Each row is followed by roughly how far along a hidden order it lies, from 0 to 30. A new part has a new order.
[ -4 -16 -26  17  -1   1   0   3  -2  11  20   2   9   5  36   6 -13  21
  -6   2  18 -10   6 -17  10  14  10   6  -9  -6  22 -11   9 -23  -4  15
  11 -44  -8  -3  -5] : 24
[ 11   0 -32  20  32  -2 -20  13 -15 -16   6   5  14  13  41  20  -9  -1
  -1  11  31  -3   1 -17   4  16   9  -5  -1   2  27 -16  -1  22  -4   4
 -14 -42   1  -2 -12] : 0
[  9 -10 -45  14   6   0  10  14 -11  19  17   5  -2  16  -3  22  -6   8
  -7   9  36  -7   8  -1 -10  -2  18 -17 -10  -5  25   3   7 -22  -4  15
 -15 -19  -2  -4  -6] : 30
[  7 -10 -43  10   1   1  17  14  -7  24  17   7   1  16   1  23  -6  12
  -6   8  34  -6   8  -7  -9  -4  17 -16 -11  -5  23   4   9 -21  -4  18
 -10 -22  -2  -2  -3] : 30
[  9   8 -34   8  12  -3   2  15   1  -7   9  19  17  20  54  -3 -10  13
  -1  12   7   7   4 -31  -1  15  12  -9  -2   4  13 -10  -3  18  -7   9
  -1 -42  -4  -3 -12] : 0
[  7  -8 -42   8  -3  -1  20  16  -1  26  19  12   1  19   4  12  -7  16
  -6  10  26  -2  10  -8 -11  -3  18 -17 -12  -2  17   6   7 -24  -5  18
  -9 -18  -4  -5  -4] : 30
[ -5 -18 -24  14  -4   1   5   1  -2  15  20   0  10   5  37  10 -13  23
  -6   4  17 -11   6 -20  10  14  11  10 -10  -5  21 -10  10 -23  -4  16
  18 -44  -9  -2  -3] : 24
[ 12   9 -36   9  20  -3  -2  18  -5  -9   7  18  16  20  43   4  -9   7
  -2  12  16   6   3 -25  -3  11  12 -14  -1   4  15  -8  -4  24  -6   9
  -7 -38  -2  -4 -12] : 0
[ -4 -15 -24   9 -23  -1  14   7  10  21  26  10   6  11  29 -14 -13  32
  -5   2   3  -1  10 -21   1  13  12   0 -13  -5  11  -4   8 -39  -7  18
  16 -37 -11  -6  -5] : 30
[  3   5 -29   5  18   0   9   9  -2  -2   8  11  22  16  56  17 -10  12
  -6  14  19  -3   1 -34   8   8   9  -5  -1   3  13  -6   2  26  -6  15
  12 -51  -7   1  -4] : 0
[  3  -7 -38   3  -7   1  32  13   1  29  18  12   5  19   9  17  -7  18
  -8   9  25  -4   9 -16 -10  -6  17 -18 -11  -3  12   9  10 -23  -5  24
   4 -18  -6  -2   0] : 30
[  5   1 -38  -2  -5   1  35  14   3  29  15  17   9  23  17  17  -7  17
 -10  13  23  -2   8 -23 -10  -9  14 -21 -10   0   8  12   8 -13  -7  24
   5 -28  -7  -2   0] : 24
[  9  -9 -40  10  -4  -1  16  17  -3  22  19  11   1  19   2  12  -6  14
  -6   8  26  -2   9  -4 -12  -2  17 -18 -12  -4  19   5   6 -26  -5  17
 -10 -17  -3  -5  -5] : 30
[  7 -10 -42  10   2   1  17  14  -7  26  17   7   2  16   4  24  -6  11
  -8   9  32  -7   9  -7 -10  -3  16 -18 -11  -4  21   4   9 -23  -4  19
  -9 -21  -3  -2  -3] : 30
[ 11   5 -33  15  23  -3 -10  15  -7 -14   8  13  14  18  46   6  -9   5
  -1  11  17   3   3 -22   1  17  12  -7  -2   3  20 -13  -5  20  -5   4
  -9 -41  -2  -4 -14] : 0
[  5   7 -30   8  17  -2   4  11  -3  -4   8  12  20  18  52  13 -10  11
  -4  13  17   0   3 -34   5  10  10  -7  -2   3  14  -8   1  23  -5  12
   5 -49  -6  -1  -7] : 0

[  5  12   2  -6  22 -19   3 -12  37 -24   5   8  15 -14   2  10   3  -7] : 27
[  4  -7  12  -4   9  14  15 -21   4 -25   0  -1   9  -5   8   5 -13  -4] : 17
[ 17   6  -5   4 -19  -5  -8   4 -11  15  -7   2  -3  -1   8   0  -4   3] : 12
[12  7 -2  0 -4 -8 -5  1  7 -2 -3  2  2 -5  5  2 -2 -2] : 14
[-22 -17  -1  -1  14  -8  13 -15  -4   4   2   3   2   3   3   1   7   3] : 12
[ -8 -21   6   2  13  -7  21  -3 -14  17   9   9   2   2   5   6   4   0] : 24
[  8   5  -1   0  17  -3  -9  13   7 -11   1  -1   2  -2   4  11  -2   0] : 13
[  9   6  -6   2  19 -10 -13  18   2  -3   1  -1  -2  -1   1   0   0  -1] : 7
[ 5  4 -3  0 -2 -5 -3  5  3 -3 -3  2  0 -4  7  0 -3 -2] : 11
[-20 -13   1  -1  11   2   7  -1  -6  -4   1  -1  -1   3   0  -3   2   1] : 7
[ -5  11  -8  -1  19 -25  -4   8  21 -12  -1   9   2  -9  10   2   6  -7] : 12
[-7  4 -2  1 24 -2  2  1 -3  9 -4  3  0 -4  2  3 14 -2] : 12
[ -3  -5  -7  -2 -25 -18  -2  10  11 -15   1   8  -1  -4   3   0  -6   1] : 10
[ -1   3  -4   0   2 -11  -4  10   8  -7   1   4  -1  -3   1   5   3   1] : 11
[ -6  16  -2  -6  13  -2  -9  -1  33 -33  -2  -2   6 -10  -2  -1  -2  -5] : 9
[-2  2 -2 -1  3 -5 -1 -2  5 -5 -2  2  1 -3  3  0  0  0] : 11
[ 16   9 -13   2 -18 -18 -12  -2  -4   8 -14   4  -2  -5  16   0  -2   5] : 5
[  1  -1   2  -2  -7  -2   0   7  15 -21   5   3   0   0  -4  11  -5   3] : 12
[ -6  -6  -7   1   3 -16   3  -8  -4   4  -5   5   1  -2  12   1   3   3] : 9
[-9 10 -2  1  0 -5  3 -9  7 16 -4  0  4 -1  7  0  6 -6] : 22
[ -5   5   2  -1 -14   9   4 -15   3  18  -6  -5   8   0  10   4  -2  -5] : 29
[ 22  20  -6   0 -10 -14 -13   4  16  -9  -7   4   3 -11  10   2  -4  -3] : 13
[-9 -9 -3  1  3 -4  4  7 -7 -1 -3  3 -4  0 12 -3 -2  0] : 6
[  6  -8  -3   6 -19   5  -1  17 -31  22  -6   0 -11   5  10  -5  -6   1] : 5
[ -1 -21  16   2  18   4  26   9 -11  13  19   9   3   3  -2   9   0  -7] : 30
[-15  -9   1  -1   8   3   6   4  -7  -3   1  -1  -2   2   1  -3   0  -1] : 9
[ 17   8  -4   3 -13  -5  -8  12  -4   2  -6   3  -3  -5  10   0  -6  -2] : 11
[-13  20  -5   3  -4 -20 -10  19  34  -2   7   9  -7   5 -14  14  18   1] : 13
[-13   7   9  -3  19  -6  18 -20  27 -38   6  13   1  -1  -3  -7  -1  -9] : 8
[ 21  15   2  -2   1  -8  -3   6  20  -9   3   7   6 -11   3   7  -3  -7] : 24
[-28  14   0  -2 -16 -23  11  -7  49 -22   6  18  -2   0  -6   6  11  -6] : 16
[ -5   1   9  -3  13  11   4  12  14 -21   8  -1   2  -3  -7   0  -4  -8] : 17
[ 11 -19  -3  -3   7  -7   0  15 -12 -23  -3   5   1 -14   9   3  -9   8] : 0
[-28 -17  -6   0   8  -1   6  -5 -15   4  -5  -1  -5   6   5  -6   4   5] : 0
[ 6  3  0  1  8  4 -4 -1 -7  9  1 -5 -2  4 -3 -7 -1 -2] : 12
[  0  -2  -1   1  16   4   1   1 -14  14  -6  -2   2  -5   6   4   9   1] : 14
[ -6   0   5  -3  13   4   4   4  10 -14   5   0   3  -2  -5   1   0  -4] : 16
[  5   1   3  -2   4  -7   1  -1  15 -28   5   4   2  -2   1  -2 -11  -4] : 9
[ -3   4   0  -1 -10  -4  -2   2  17  -4  -1   0   4  -3   6  12  -2  -1] : 21
[  1  -3   3   1  -1   5   2  24 -10  -5   1   2  -5  -2   7  -3  -8  -7] : 10
[  2  22   2  -6  12   9 -12  17  37 -46   1  -4   4 -12  -6  -3  -9 -12] : 11
[ -3  -1 -10   0 -11 -17  -8  20   6   3  -3   5  -1  -6   5  10   5   5] : 13
[ -5  -9   8  -4  -2   0  14  -7  14 -37   4  10   3  -5   0   6  -7   2] : 8
